Below are the code and all the weights of a small trained network. Each question names an input and a target symbol and asks about switching units off, where a switched-off unit gives its printed mean instead of its output.

import numpy as np


def w(rows, s, z=0):
    codes = np.array(rows[::2]) - 128.0
    scale = np.full(codes.shape[1], s)
    scale[-1] = z or s
    return codes * scale


def f(y):
    return np.maximum(y, 0)


def softmax(a):
    e = np.exp(a - a.max(-1, keepdims=True))
    return e / e.sum(-1, keepdims=True)


def log_softmax(a):
    a = a - a.max(-1, keepdims=True)
    return a - np.log(np.exp(a).sum(-1, keepdims=True))


def net(x, mask):
    ids = ['αβγεζηλπστφψω'.index(c) for c in x.split()]
    T = len(ids)
    res = E[ids] + P[:T]
    q, k, v = (res @ M[0].T for M in (Q, K, V))
    z = softmax(np.where(np.tri(T) > 0, q @ k.T / 4**0.5, -1e9)) @ v
    res = res + np.where(mask[0], z, O[0][:, -1]) @ O[0][:, :-1]
    y = f(res @ A[0][:, :-1].T + A[0][:, -1])
    res = res + np.where(mask[1:13], y, B[0][:, -1]) @ B[0][:, :-1]
    return log_softmax(res[-1] @ U[:, :-1].T + U[:, -1])


Q, K, V, O, A, B = {}, {}, {}, {}, {}, {}
E = w([
[78,146,99,136,115],'α',
[145,154,160,154,173],'β',
[70,129,83,111,112],'γ',
[144,149,66,140,128],'ε',
[105,146,103,208,94],'ζ',
[81,174,111,89,132],'η',
[125,81,105,136,190],'λ',
[251,176,108,162,202],'π',
[186,147,99,175,132],'σ',
[73,164,168,163,139],'τ',
[201,85,54,103,222],'φ',
[72,49,105,114,167],'ψ',
[99,163,105,34,235],'ω',
],0.011)
P = w([
[126,124,139,141,115],'0',
[158,169,10,105,111],'1',
[155,108,152,138,203],'2',
[88,137,132,182,137],'3',
[145,214,181,71,94],'4',
[157,77,134,117,192],'5',
[93,114,133,174,122],'6',
[162,152,71,97,111],'7',
[161,96,152,104,186],'8',
[92,121,135,178,121],'9',
],0.014)
Q[0] = w([
[84,144,205,154,169],'H0',
[177,185,199,75,160],'H0',
[97,152,2,206,224],'H0',
[150,216,180,108,77],'H0',
],0.0078)
K[0] = w([
[37,99,47,119,114],'H0',
[153,161,25,16,121],'H0',
[40,151,254,113,111],'H0',
[171,186,37,118,60],'H0',
],0.0079)
V[0] = w([
[220,198,150,120,132],'H0',
[135,46,2,140,148],'H0',
[150,122,118,17,184],'H0',
[190,104,115,182,181],'H0',
],0.0094)
O[0] = w([
[163,224,103,225,166,124],'H0',
[132,2,61,132,107,174],'H0',
[64,111,73,156,241,3],'H0',
[240,71,133,174,149,193],'H0',
],0.0075,0.0028)
A[0] = w([
[10,124,129,89,139,145],'N0',
[165,174,137,144,137,149],'N1',
[104,152,80,146,115,135],'N2',
[142,164,134,116,84,158],'N3',
[40,143,146,105,94,120],'N4',
[173,140,128,69,130,142],'N5',
[172,155,120,69,121,140],'N6',
[175,98,114,105,174,97],'N7',
[56,111,135,128,78,144],'N8',
[109,153,114,109,79,175],'N9',
[143,92,112,180,138,255],'N10',
[112,85,219,138,162,160],'N11',
],0.012,0.0046)
B[0] = w([
[154,142,15,70,176,172],'N0',
[133,174,74,91,124,193],'N1',
[159,117,209,105,179,166],'N2',
[82,99,183,190,117,183],'N3',
[98,152,1,194,213,167],'N4',
[39,73,172,213,44,163],'N5',
[35,111,161,182,56,168],'N6',
[52,95,178,168,157,182],'N7',
[93,99,45,206,91,181],'N8',
[94,63,135,207,223,185],'N9',
[188,107,202,49,94,253],'N10',
[23,227,141,17,19,185],'N11',
],0.0067,0.0069)
U = w([
[102,97,97,164,152,25],'α',
[114,236,203,44,101,252],'β',
[131,80,55,160,163,31],'γ',
[166,95,108,115,117,143],'ε',
[82,36,220,241,88,119],'ζ',
[77,135,121,148,254,137],'η',
[110,58,178,47,106,137],'λ',
[247,185,85,130,180,192],'π',
[200,129,123,80,57,173],'σ',
[13,243,119,146,83,33],'τ',
[180,61,162,133,200,152],'φ',
[124,89,51,52,53,122],'ψ',
[149,149,100,85,200,144],'ω',
],0.0076,0.0032)

Each question gives the input, a string of symbols that net reads in full, and the target symbol t.
The units are the heads (4 rows each of Q, K, V and O) and the neurons (one row each of A and B). Each row of codes is followed by its name. A weight is (code - 128) times the scale printed after its matrix; where a second scale follows, it is the last column's (O, A, B and U).
mask holds one flag per unit, heads first, then neurons. A switched-off unit (its flag False) gives its mean, the last column of its rows in O or B, instead of its output. The means were averaged over made-up inputs and are rounded, as every weight is.
A unit's drop is (log p(t) with every unit on - log p(t) with that unit switched off) / (log p(t) with every unit on - log p(t) with every unit switched off).
The circuit of an input: a set's keep is (log p(t) with only the set's units on - log p(t) with every unit switched off) / (log p(t) with every unit on - log p(t) with every unit switched off). Starting from the 12 units with the biggest drops (on a tie, the unit counted first), units are removed one at a time, each time the one whose removal leaves the highest keep (on an exact tie, the one counted first), for as long as the keep stays at least 0.8.
units of the circuit, in order: the units of the circuit, biggest drop first
most important unit: the unit with the biggest drop
k most important neurons: the k neurons with the biggest drops, biggest first
drop of u: that unit's drop, to one decimal
input γ ζ λ ζ π τ, target β: units of the circuit, in order -> [N11 N9]
input τ ζ ζ σ π, target ζ: units of the circuit, in order -> [N5 N6]
input π ζ π ψ ζ, target ζ: units of the circuit, in order -> [N3 N9 N11]
input π τ α ζ τ α ζ ε, target τ: units of the circuit, in order -> [H0 N6]
input ζ τ φ ζ ε, target τ: units of the circuit, in order -> [N10 N6]
input ψ τ ζ τ τ φ β π, target τ: 2 most important neurons -> [N6 N5]
input γ ψ β, target λ: 2 most important neurons -> [N11 N10]
input ζ τ γ α τ, target τ: 2 most important neurons -> [N10 N4]
input π τ π π η, target τ: units of the circuit, in order -> [N6 N10]
input ζ φ ζ η β, target φ: units of the circuit, in order -> [H0 N10]
input π ζ η ψ β, target ζ: units of the circuit, in order -> [N5 N6 N3]
input ω τ π ζ η ω, target η: most important neuron -> [N7]
input ζ ζ β ψ, target ψ: 2 most important neurons -> [N11 N0]
input τ ζ ψ ψ λ, target ζ: most important unit -> N5
input τ ζ α σ τ π, target β: drop of N1 -> 0.1
input ζ γ ψ π τ τ ζ η, target τ: drop of N10 -> 0.3
input π π α π, target π: drop of N1 -> 0.2
